Each row has a name. Each piece below is followed by the name of the row it came from, unless a question asks for something else. Each question is about the rows just above it.

j_111: [ 5.40  5.67 -6.51  1.52 -3.27 -5.97  3.99  5.82  6.08 -0.98  3.14  3.59
  7.99 -7.86 -1.33  0.66  1.45  1.04  3.05 -1.90 -1.49  2.29 -2.12 -2.59
  1.46 -4.44]
j_71: [-3.26 -2.00 -4.48  1.92  1.45 -2.21 -0.81  7.47  1.63 -0.22 -6.80  1.30
 -4.00  0.42 -3.70 -1.29 -4.93  1.75  4.65  2.50  2.96  2.86 -6.56 -4.44
 -5.12  0.84]
j_708: [-0.61 -0.72 -3.04 -3.86  0.00 -1.27  1.92  2.87 -0.44 -1.34  0.73 -1.65
  2.56  4.81 -2.22 -3.00  1.44 -0.88 -0.18  2.78  1.17 -5.30  5.08  0.62
 -4.22 -5.06]
j_318: [ 1.04  3.14  5.67  0.66 -7.86 -0.98  3.59  3.99 -1.33 -2.59  1.45 -5.97
  5.82  3.04  1.52 -2.12 -1.49  7.99  1.46 -6.51  2.29 -4.44 -3.27  5.40
  6.08 -1.90]
j_392: [-3.91  0.98 -6.45  5.84 -1.34  6.26 -0.84 -4.34 -5.44 -3.27  2.29  6.13
 -5.72  0.81  2.79  5.05  3.20 -7.99  5.13 -5.88  1.56  0.03 -1.19 -0.72
 -2.12 -1.10]
j_722: [ 4.56  1.95 -1.86  1.05 -0.55 -5.37  2.79 -2.28  7.37  8.55  0.80  5.12
  1.86 -3.75 -5.06  0.82 -4.40 -3.61 -6.28  3.73  2.28  4.75 -5.81  5.96
 -1.35  2.31]
[ 1.04  3.14  5.67  0.66 -7.86 -0.98  3.59  3.99 -1.33 -2.59  1.45 -5.97
  5.82  3.04  1.52 -2.12 -1.49  7.99  1.46 -6.51  2.29 -4.44 -3.27  5.40
  6.08 -1.90] is in which row?	j_318
Where do [3.59 7.99] appear?	j_111
Where do [2.78 1.17] appear?	j_708
[-7.86 -6.51 -5.97 -4.44 -3.27 -2.59 -2.12 -1.90 -1.49 -1.33 -0.98  0.66
  1.04  1.45  1.46  1.52  2.29  3.04  3.14  3.59  3.99  5.40  5.67  5.82
  6.08  7.99] is which row reordered?	j_318
Which value is in both j_722 and j_708?	[-5.06]

j_490: [-3.94  1.14 -2.18 -0.86 -0.11 -2.72 -1.02 -3.47  2.46 -0.02 -1.54  1.47
  1.95  3.37 -0.60  0.32  2.50  0.62 -2.65 -2.56  1.00  2.08]
j_402: [-0.12 -0.53 -1.24 -1.09  2.48  0.73  1.18 -1.72  2.94  0.25 -2.42  1.14
  3.42 -0.85  0.50  1.47  0.23  0.44  2.97 -0.12 -3.21  1.61]
j_869: [ 3.08  1.84  3.30  0.32 -1.09  1.52  1.83  2.81  0.44 -0.50  0.47  0.96
 -1.34 -2.42 -1.12 -0.98 -3.49  1.52  1.10  1.01  0.12 -0.88]
j_693: [ 1.61  1.14 -0.12  0.50 -0.53 -1.09  1.18  1.47 -0.85 -1.72  2.48 -1.24
  3.42  0.23 -2.42 -0.11 -3.21  0.25  2.97  0.44  0.73  2.94]
j_551: [-1.31  1.26  0.22 -0.14 -0.25 -0.76  0.02 -1.45  2.28  0.11 -1.32  1.47
  0.12 -0.25 -0.34  2.97 -0.11  0.44  0.73 -3.21  0.25 -0.38]
j_872: [-1.89  1.14 -2.18 -0.86 -0.11 -0.44  0.79 -2.35 -0.85  1.33 -3.78  1.13
 -2.99  5.05  1.49 -3.28  3.58 -2.28  1.46 -2.56 -0.55  1.09]
j_284: [-1.31 -2.92  0.22 -0.41  1.84  1.03 -0.50  0.79 -3.42  2.91  2.93 -4.11
 -1.34 -0.97  8.26 -1.84  0.05 -5.19  1.72  2.89  1.06 -1.00]
j_962: [-5.10  1.03 -2.87 -0.50 -0.39 -3.21 -1.53 -4.60  3.38  0.72 -1.09  1.13
  2.32  3.37  0.70  1.47  3.31  0.25 -3.48 -2.75  1.80  2.45]
j_246: [ 0.45  0.79  2.96  1.59 -2.35  1.85  3.51  0.12 -0.30  1.33  1.14 -1.41
 -0.61 -0.97  0.70  1.04 -1.04 -0.83  0.68  1.19  0.26  0.97]
j_282: [ 4.54 -2.92  0.22 -0.41  1.84  1.03 -0.50  0.79 -3.42  2.91  2.93 -4.11
 -1.34 -0.97  8.26 -1.84  0.05 -5.19  1.72  2.89  1.06 -1.00]
j_672: [ 3.37 -0.02 -0.47  0.23  0.17 -0.44 -0.24  2.81 -1.95 -1.36  3.38 -2.08
  2.50 -1.21 -0.60 -0.69 -3.76 -0.65  3.39  1.76  1.47  1.46]
Where do [-4.60  3.38  0.72 -1.09  1.13  2.32] appear?	j_962
Where do [-0.53 -1.09  1.18  1.47 -0.85 -1.72  2.48 -1.24  3.42  0.23 -2.42] appear?	j_693
[-3.94  1.14 -2.18 -0.86 -0.11 -2.72 -1.02 -3.47  2.46 -0.02 -1.54  1.47
  1.95  3.37 -0.60  0.32  2.50  0.62 -2.65 -2.56  1.00  2.08] is in which row?	j_490
The row with [-0.11 -3.21  0.25  2.97  0.44  0.73] is	j_693
Put [ 1.14 -2.42 -1.72  0.73 -0.12  1.18 -1.09  2.48  0.23 -1.24 -0.11  0.50
  1.61  1.47  2.94  3.42  2.97 -0.85  0.25  0.44 -3.21 -0.53] back in order: which row is it?	j_693
Which value is in both j_551 and j_282?	[0.22]

j_131: [ 2.51  2.55 -4.81 -4.95  6.66  3.62]
j_624: [-3.36 -5.21 -3.44 -3.99  4.01 -4.09]
j_536: [ 3.51  2.41 -3.03 -5.78  4.00  5.80]
j_236: [-4.88 -2.93  0.66  1.66 -1.56 -4.27]
j_641: [ 3.39  1.95 -4.58 -4.53  3.19  3.79]
j_213: [ 1.08 -1.83 -3.39 -0.53  0.74  3.39]
j_699: [-3.03  3.51  5.19  5.80 -5.78  2.40]
Put [ 5.80  2.41  3.51  4.00 -5.78 -3.03] back in order: which row is it?	j_536
which: [ 1.95 -4.58 -4.53  3.19]	j_641
which: [-5.21 -3.44 -3.99  4.01 -4.09]	j_624
which: [ 2.51  2.55 -4.81 -4.95  6.66  3.62]	j_131

j_620: [-0.44  0.86 -0.92 -0.01  0.11  0.92 -0.17 -0.53  0.66  0.92  0.84  0.50
  0.22 -0.71 -0.40  0.64 -0.22  0.41]
j_890: [-0.92  0.92 -0.22 -0.44  0.11  0.84  0.50  0.64  0.86 -0.72  0.41  0.22
 -0.53 -0.40 -0.01  0.66 -0.17  0.92]
j_764: [ 1.41  1.63  1.85  2.00  2.09  2.12  2.13  2.04  1.93  1.71  1.51  1.25
  0.87  0.49  0.11 -0.27 -0.64 -0.92]
j_264: [ 0.31  0.32  0.57 -0.31  0.84 -1.96 -2.99 -4.05 -5.07 -5.86 -6.41 -6.64
 -6.53 -6.11 -0.72 -4.57 -3.64 -2.71]
which: [2.00 2.09 2.12]	j_764
Put [-0.92 -0.72 -0.53 -0.44 -0.40 -0.22 -0.17 -0.01  0.11  0.22  0.41  0.50
  0.64  0.66  0.84  0.86  0.92  0.92] back in order: which row is it?	j_890
Which value is in both j_264 and j_620?	[0.84]
Put [ 0.92 -0.92  0.92 -0.22 -0.44  0.11  0.84  0.50  0.64  0.86 -0.72  0.41
  0.22 -0.53 -0.40 -0.01  0.66 -0.17] back in order: which row is it?	j_890
Put [ 0.57 -6.64 -4.05  0.32 -6.41 -4.57 -6.53 -2.71 -0.31 -3.64 -6.11 -0.72
 -2.99  0.84 -5.86 -1.96 -5.07  0.31] back in order: which row is it?	j_264
[-0.17 -0.53  0.66  0.92  0.84  0.50  0.22 -0.71 -0.40  0.64 -0.22  0.41
 -0.44  0.86 -0.92 -0.01  0.11  0.92] is which row reordered?	j_620

j_302: [-1.43 -0.46 -1.97  1.50 -2.94 -1.48 -6.00  2.56 -1.57 -2.33 -2.59  0.11
 -1.65 -3.99 -0.11 -4.01 -0.16 -0.65 -0.86 -0.41  1.17 -1.14  1.44  0.57
  0.11  6.23  1.57 -0.15 -4.16  4.72 -1.26 -1.59 -2.35  2.48 -1.53 -1.18
  0.39 -2.77  1.71  1.60  0.62  1.77 -1.47 -0.13  1.22  2.79  2.41 -0.37
  1.48]
j_487: [ 0.43 -0.61 -1.25 -2.25  2.47 -0.91  4.08  1.26  0.22  4.80 -1.56  0.82
 -0.79 -2.92 -0.87 -3.04 -0.76 -1.01  2.92  0.69  1.45 -0.22 -0.95 -3.49
  2.01  2.20 -0.41  2.40 -1.19 -3.27  2.36  3.26 -5.41 -1.58  1.28  0.72
 -0.84 -0.51 -0.45 -3.00  1.11 -0.20  3.02  1.55  0.85  0.74 -2.71 -0.05
  0.73]
j_557: [-1.43 -0.46 -1.97  1.50 -2.94 -1.48 -6.00  2.56 -1.57 -2.33 -2.59  0.11
 -1.65 -3.99 -0.11 -4.01 -0.16 -0.65 -0.86 -0.41  1.17 -1.14  1.44  0.57
  0.11  6.23  1.57 -0.15 -4.16  4.72 -1.26 -1.59 -2.35  2.48  2.53 -1.18
  0.39 -2.77  1.71  1.60  0.62  1.77 -1.47 -0.13  1.22  2.79  2.41 -0.37
  1.48]
j_665: [ 3.35  1.62  0.41  0.13  0.45  0.07  4.58 -2.95  0.89  0.46  1.19 -2.31
 -1.12 -0.61 -1.59  3.99 -0.12  1.69  1.72  2.84  1.48 -0.51 -2.41  1.52
  0.57 -1.23 -0.14 -0.14  0.55 -0.36  0.07 -1.04 -2.49 -0.91  3.20 -1.85
  0.41 -1.57  0.26 -0.33  0.10  5.04  0.30 -2.36 -2.97  0.08 -0.24 -2.54
 -0.77]
j_367: [-3.50  2.50 -0.15  0.47  0.81 -2.47 -1.98 -0.18  2.28 -0.58  0.12  2.12
 -3.44 -1.77  0.59 -0.81 -2.12  0.08  1.31 -0.51  3.19  1.09 -1.56  1.16
  0.14  0.53  1.01 -5.02  0.30 -0.51  0.72  1.17 -0.26  1.22 -0.88  0.65
 -0.28 -1.30  0.37  0.71  1.90 -2.74  0.87 -1.94 -0.35 -0.67  1.21 -0.30
  0.33]
j_375: [-1.65 -2.33 -4.16 -1.97  1.71 -0.37  1.22 -1.43 -1.47  0.62  2.79  1.57
 -0.11  2.54 -0.46 -4.01 -0.15 -1.48 -0.86  1.50 -1.18  6.23  2.56 -0.16
 -2.35  0.11  1.77  2.48 -1.59  1.60 -2.77 -2.94 -2.59 -0.41  0.11 -1.26
 -1.14  4.72  1.48 -1.57  1.17 -0.65 -0.13  0.39  2.41 -6.00  0.57 -3.99
  1.44]
[ 0.73 -0.05 -2.71  0.74  0.85  1.55  3.02 -0.20  1.11 -3.00 -0.45 -0.51
 -0.84  0.72  1.28 -1.58 -5.41  3.26  2.36 -3.27 -1.19  2.40 -0.41  2.20
  2.01 -3.49 -0.95 -0.22  1.45  0.69  2.92 -1.01 -0.76 -3.04 -0.87 -2.92
 -0.79  0.82 -1.56  4.80  0.22  1.26  4.08 -0.91  2.47 -2.25 -1.25 -0.61
  0.43] is which row reordered?	j_487
[ 1.48 -0.37  2.41  2.79  1.22 -0.13 -1.47  1.77  0.62  1.60  1.71 -2.77
  0.39 -1.18  2.53  2.48 -2.35 -1.59 -1.26  4.72 -4.16 -0.15  1.57  6.23
  0.11  0.57  1.44 -1.14  1.17 -0.41 -0.86 -0.65 -0.16 -4.01 -0.11 -3.99
 -1.65  0.11 -2.59 -2.33 -1.57  2.56 -6.00 -1.48 -2.94  1.50 -1.97 -0.46
 -1.43] is which row reordered?	j_557

j_29: [-0.71  4.76 -7.84 -2.50 -4.96]
j_548: [-3.65 -3.31 -0.24  2.55 -0.72]
j_771: [-3.34  7.42  2.86 -3.89  7.16]
j_369: [-3.66 -3.31  2.55 -0.24 -0.71]
j_329: [-2.50 -7.84 -0.72  4.76 -4.96]
[ 2.55 -0.72] is in which row?	j_548
[-3.65 -3.31 -0.72 -0.24  2.55] is which row reordered?	j_548
Which row holds [-0.71  4.76 -7.84 -2.50]?	j_29
Which row holds these entries in another order? [-2.50 -4.96 -7.84  4.76 -0.71]	j_29
Shared by j_369 and j_29:	[-0.71]
Shared by j_329 and j_548:	[-0.72]
[-7.84 -4.96 -2.50 -0.72  4.76] is which row reordered?	j_329

j_92: [-3.58 -3.57 -3.66  1.44]
j_128: [ 0.20  6.13 -2.49  2.95]
j_972: [-3.56  3.21 -3.57  6.44]
Which row holds [0.20 6.13]?	j_128
Which value is in both j_972 and j_92?	[-3.57]
which: [-3.57 -3.66  1.44]	j_92
The one value in j_92 and j_972:	[-3.57]

j_338: [-4.11  7.07 -5.24 -1.00  4.98 -2.93 -0.30  2.44 -5.00 -4.47 -4.82 -4.48
 -3.95  2.13  6.68  5.47  3.27  2.93  0.44 -4.71  2.46  3.31  5.57 -7.17
 -1.87  0.14 -6.43]
j_95: [ 0.95 -1.46 -4.01  3.17 -1.78 -0.76 -3.44 -3.10  5.03 -6.81 -5.92  1.29
 -5.19  6.27 -1.57 -0.79 -3.64 -1.27 -5.44  3.67  3.04 -4.04  1.16  2.77
 -1.95 -4.94 -0.99]
j_256: [-3.09 -1.68  6.90  3.09 -1.51 -6.61 -5.40  2.76 -5.79 -2.57 -3.79 -2.26
 -2.46 -2.96  3.24 -4.87 -0.19  6.86 -5.24  5.09  0.46 -1.00  7.07  4.95
 -0.72  3.05 -4.12]
j_930: [-5.79 -2.46 -3.79  4.95 -2.57 -1.51 -2.96  3.05 -5.40 -6.61 -0.19  2.75
 -2.26 -0.72  0.46  3.09  6.86  5.09  6.90 -4.87  3.24 -3.09 -1.68 -4.12
  7.07 -5.24 -1.00]
j_446: [ 4.12  0.10 -4.10 -7.03 -0.78  3.64 -0.90 -1.57 -4.96  0.49  6.61 -2.53
  2.24  3.67 -6.70  5.88  4.41  1.10 -2.56  4.88 -6.63 -1.22  4.28  3.39
 -1.72 -1.49 -5.79]
which: [ 2.76 -5.79 -2.57 -3.79 -2.26]	j_256
which: [-4.12  7.07 -5.24 -1.00]	j_930
Put [-1.00 -5.79 -2.46 -3.79  4.95 -2.57 -1.51 -2.96  3.05 -5.40 -6.61 -0.19
  2.75 -2.26 -0.72  0.46  3.09  6.86  5.09  6.90 -4.87  3.24 -3.09 -1.68
 -4.12  7.07 -5.24] back in order: which row is it?	j_930
The row with [ 3.24 -4.87] is	j_256
[-6.61 -5.79 -5.40 -5.24 -4.87 -4.12 -3.79 -3.09 -2.96 -2.57 -2.46 -2.26
 -1.68 -1.51 -1.00 -0.72 -0.19  0.46  2.76  3.05  3.09  3.24  4.95  5.09
  6.86  6.90  7.07] is which row reordered?	j_256
Which row holds these entries in another order? [-6.61 -0.19  2.75 -2.26 -0.72  0.46  3.09  6.86  5.09  6.90 -4.87  3.24
 -3.09 -1.68 -4.12  7.07 -5.24 -1.00 -5.79 -2.46 -3.79  4.95 -2.57 -1.51
 -2.96  3.05 -5.40]	j_930

j_715: [-1.40 -1.54 -0.06  1.33 -0.19  0.60  3.32  0.23  0.95  1.42  3.94 -4.28
 -0.01  0.42  1.55 -0.99 -0.02  1.21  0.66 -1.31 -3.93 -5.95  2.19  0.66
 -0.33 -3.86  5.64 -1.64  3.20  2.74  0.53  2.18  1.13 -0.15 -1.60 -0.72
  0.05  4.94  0.59  2.24  1.22 -1.02  1.34  0.94  2.32 -3.80 -0.32 -5.79
  1.92 -4.12 -1.64  3.99  1.16  5.43 -1.02  0.95  1.69 -2.16 -4.58 -3.61
  1.06 -1.19 -1.25 -2.99]
j_598: [ 0.96  4.01  0.89 -1.67  0.04  1.91  1.39  1.71  2.84  1.76 -2.42 -1.60
  1.10 -2.75 -1.12 -0.65 -0.24  4.62  0.38  1.44  2.03 -1.23 -0.96 -1.75
 -0.91 -0.51  1.38  0.01  3.31  0.85 -3.71 -1.94 -2.05 -2.48 -0.37  0.92
  4.25 -4.00  4.94  1.21 -1.02  3.32 -0.02  0.53  3.20  0.23  5.64 -1.64
  3.99 -0.28 -0.40 -1.34 -0.09  0.54  3.15  1.54  1.60  2.03  0.49  4.00
 -0.04  1.14 -1.50 -1.15]
j_357: [ 0.05 -2.16  2.24 -1.54 -3.80 -3.93 -1.31  1.22 -0.33 -0.19 -1.64  1.33
 -0.99  0.66 -0.32 -4.12  1.06  0.59  2.18  2.74 -1.02 -1.40  1.16  1.55
 -0.06 -3.61  0.66  2.32  3.94 -4.28 -3.86 -2.99  1.13  0.42  0.60  1.42
  2.19 -1.19  4.94  0.53  3.20  0.23  1.21 -0.02  5.64  3.99 -1.02 -1.64
  3.32 -4.58 -1.25  0.95 -0.15  5.43  0.94  0.95  1.34  1.92 -1.60 -0.72
  1.69 -5.79 -0.02 -5.95]
j_767: [ 0.14 -0.92  1.98 -0.93 -3.61 -1.91  0.36 -1.77  6.70 -5.40 -3.04 -1.79
  0.67  1.30  4.51 -2.04 -3.22 -4.39  2.52  0.04 -2.09 -0.50 -1.92 -4.77
 -2.71  1.36 -1.49  5.14  2.90 -4.28  1.06 -4.69 -3.75  0.00  0.48  0.34
  2.07  0.58  2.04  3.92 -2.23  0.84 -2.93 -3.53  5.86 -0.28  3.29  2.19
  4.30  0.21 -0.77 -0.14  2.91 -1.93 -0.62 -1.67  4.43  3.07  2.13 -7.04
  3.09  0.70  2.27  2.78]
j_953: [ 0.60 -1.64 -3.83  5.05  1.27  2.04 -1.18  1.32 -4.69  3.52  1.87  3.35
  1.54 -2.87 -2.07  5.44  0.09 -0.56 -4.13 -3.46 -1.37 -2.71 -1.33  3.49
  1.68 -3.00 -0.26 -2.18  2.13 -2.19  0.38  5.62  3.40 -1.21 -2.99  0.28
 -1.03 -2.88 -2.25 -2.25  1.01  1.68 -0.78 -3.21 -5.86 -0.73  3.51 -0.30
 -0.61  1.44  1.68 -0.60  0.40  2.60 -4.23 -2.44  0.27 -2.49  1.22  1.38
 -2.96  2.01 -2.50  0.84]
Which row holds these entries in another order? [ 0.05 -1.19  2.24  0.95 -0.02 -1.64 -0.02  1.13 -3.61  3.99  3.94 -3.93
 -4.28 -0.72  1.16 -2.99  1.55  1.92 -1.40 -0.19 -1.64  1.21 -2.16  2.32
  1.22  1.34 -1.31 -0.33  0.59  0.53 -0.99  3.32 -1.25  0.94 -1.02  5.64
 -3.86  2.74  1.06  0.23  1.33 -1.02  0.95  2.18 -5.95 -0.32 -4.58 -1.60
 -3.80 -0.15  0.42 -4.12  0.66  0.66  2.19  1.69  4.94  0.60  1.42 -0.06
 -5.79 -1.54  5.43  3.20]	j_357
[ 4.94  0.53  3.20  0.23  1.21 -0.02  5.64  3.99 -1.02 -1.64  3.32] is in which row?	j_357

